Below are the code and all the weights of a small trained network. Each question names an input and a class and asks about switching units off, where a switched-off unit gives its printed mean instead of its output.

import numpy as np


def w(rows, s, z=0):
    codes = np.array(rows[::2]) - 128.0
    scale = np.full(codes.shape[1], s)
    scale[-1] = z or s
    return codes * scale


def f(y):
    return y / 2 * (1 + np.tanh(0.7978845608 * (y + 0.044715 * y**3)))


def log_softmax(a):
    a = a - a.max(-1, keepdims=True)
    return a - np.log(np.exp(a).sum(-1, keepdims=True))


def net(x, mask):
    res = np.array(x, float).reshape(1, 3) / 4 @ E
    y = f(res @ A[0][:, :-1].T + A[0][:, -1])
    res = res + np.where(mask, y, B[0][:, -1]) @ B[0][:, :-1]
    return log_softmax(res[-1] @ U[:, :-1].T + U[:, -1])


A, B = {}, {}
E = w([
[104,253,231,154,130,125],'x0',
[41,109,154,112,254,129],'x1',
[194,146,34,152,161,201],'x2',
],0.0087)
A[0] = w([
[120,151,118,128,118,126,135],'n1',
[82,135,254,122,162,108,198],'n2',
[119,121,77,156,156,85,152],'n3',
[111,191,234,133,132,136,94],'n4',
[100,158,165,121,152,111,158],'n5',
[78,74,122,119,194,120,114],'n6',
[124,159,137,122,149,133,175],'n7',
[126,97,152,110,92,119,107],'n8',
[151,134,96,120,125,126,103],'n9',
[143,103,149,139,161,119,95],'n10',
[91,111,138,134,206,140,187],'n11',
[139,142,118,141,154,111,142],'n12',
[165,205,129,128,68,139,189],'n13',
[96,92,202,128,82,99,126],'n14',
[110,94,145,137,183,124,253],'n15',
[96,167,119,136,122,132,83],'n16',
[125,35,115,129,89,130,193],'n17',
[138,115,122,134,134,143,210],'n18',
[119,126,129,153,138,108,124],'n19',
[155,93,69,130,144,143,136],'n20',
[118,63,114,118,75,101,243],'n21',
[108,134,110,101,138,120,77],'n22',
[103,97,135,113,185,129,190],'n23',
[136,109,155,102,105,137,94],'n24',
[92,161,198,132,189,125,235],'n25',
],0.018,0.0031)
B[0] = w([
[128,122,139,140,119,116,133],'n1',
[2,170,75,126,69,173,251],'n2',
[145,134,136,84,110,125,160],'n3',
[88,223,122,81,142,19,231],'n4',
[87,132,91,131,123,99,183],'n5',
[130,49,98,136,116,135,211],'n6',
[160,130,138,109,98,79,154],'n7',
[153,154,114,181,203,122,152],'n8',
[66,117,137,138,144,144,152],'n9',
[107,114,133,136,150,123,138],'n10',
[146,89,90,169,164,117,209],'n11',
[162,124,132,94,85,110,136],'n12',
[175,71,127,204,54,88,205],'n13',
[221,172,191,56,96,176,193],'n14',
[147,81,82,113,95,142,192],'n15',
[111,126,161,138,163,97,142],'n16',
[163,112,123,95,210,96,213],'n17',
[141,116,102,89,79,136,150],'n18',
[123,136,118,123,131,140,132],'n19',
[78,139,108,64,106,122,207],'n20',
[183,92,134,92,167,89,204],'n21',
[116,121,136,135,137,138,133],'n22',
[135,77,108,118,118,123,192],'n23',
[127,130,145,163,166,131,136],'n24',
[92,61,76,136,99,81,229],'n25',
],0.028,0.015)
U = w([
[155,131,138,255,76,198,93],'0',
[21,200,52,139,51,84,220],'1',
[128,153,108,31,197,180,44],'2',
[229,222,198,178,146,50,136],'3',
[133,146,110,139,210,62,3],'4',
[54,134,110,201,204,163,27],'5',
[155,22,50,126,177,62,230],'6',
],0.0068,0.0036)

Each question gives the input, the list of numbers given to net, and the class t.
The units are the neurons (one row each of A and B). Each row of codes is followed by its name. A weight is (code - 128) times the scale printed after its matrix; where a second scale follows, it is the last column's (A, B and U).
mask holds one flag per neuron, in row order. A switched-off neuron (its flag False) gives its mean, the last column of its row in B, instead of its output. The means were averaged over made-up inputs and are rounded, as every weight is.
A unit's drop is (log p(t) with every unit on - log p(t) with that unit switched off) / (log p(t) with every unit on - log p(t) with every unit switched off).
The circuit of an input: a set's keep is (log p(t) with only the set's units on - log p(t) with every unit switched off) / (log p(t) with every unit on - log p(t) with every unit switched off). Starting from the 12 units with the biggest drops (on a tie, the unit counted first), units are removed one at a time, each time the one whose removal leaves the highest keep (on an exact tie, the one counted first), for as long as the keep stays at least 0.8.
units of the circuit, in order: the units of the circuit, biggest drop first
top k neurons: the k neurons with the biggest drops, biggest first
drop when u is switched off: that unit's drop, to one decimal
input [5,6,6], class 1: top 3 neurons : n17; n21; n4
input [1,2,8], class 1: units of the circuit, in order : n17
input [-4,0,-8], class 2: units of the circuit, in order : n14; n13
input [-2,-8,-3], class 3: top 2 neurons : n25; n6
input [2,-2,2], class 3: top 3 neurons : n2; n25; n6
input [0,0,4], class 1: top 4 neurons : n17; n21; n14; n6
input [-2,0,7], class 1: top 3 neurons : n14; n21; n17
input [-5,-3,3], class 2: top 2 neurons : n25; n13
input [1,-3,0], class 0: top 2 neurons : n4; n17
input [2,0,4], class 0: top 3 neurons : n4; n2; n17
input [4,4,5], class 1: top 4 neurons : n17; n21; n6; n13
input [2,0,6], class 0: drop when n4 is switched off : 0.5
input [8,-5,7], class 3: drop when n2 is switched off : 0.4
input [4,-8,-8], class 3: units of the circuit, in order : n14
input [0,8,-7], class 1: drop when n2 is switched off : 8.2
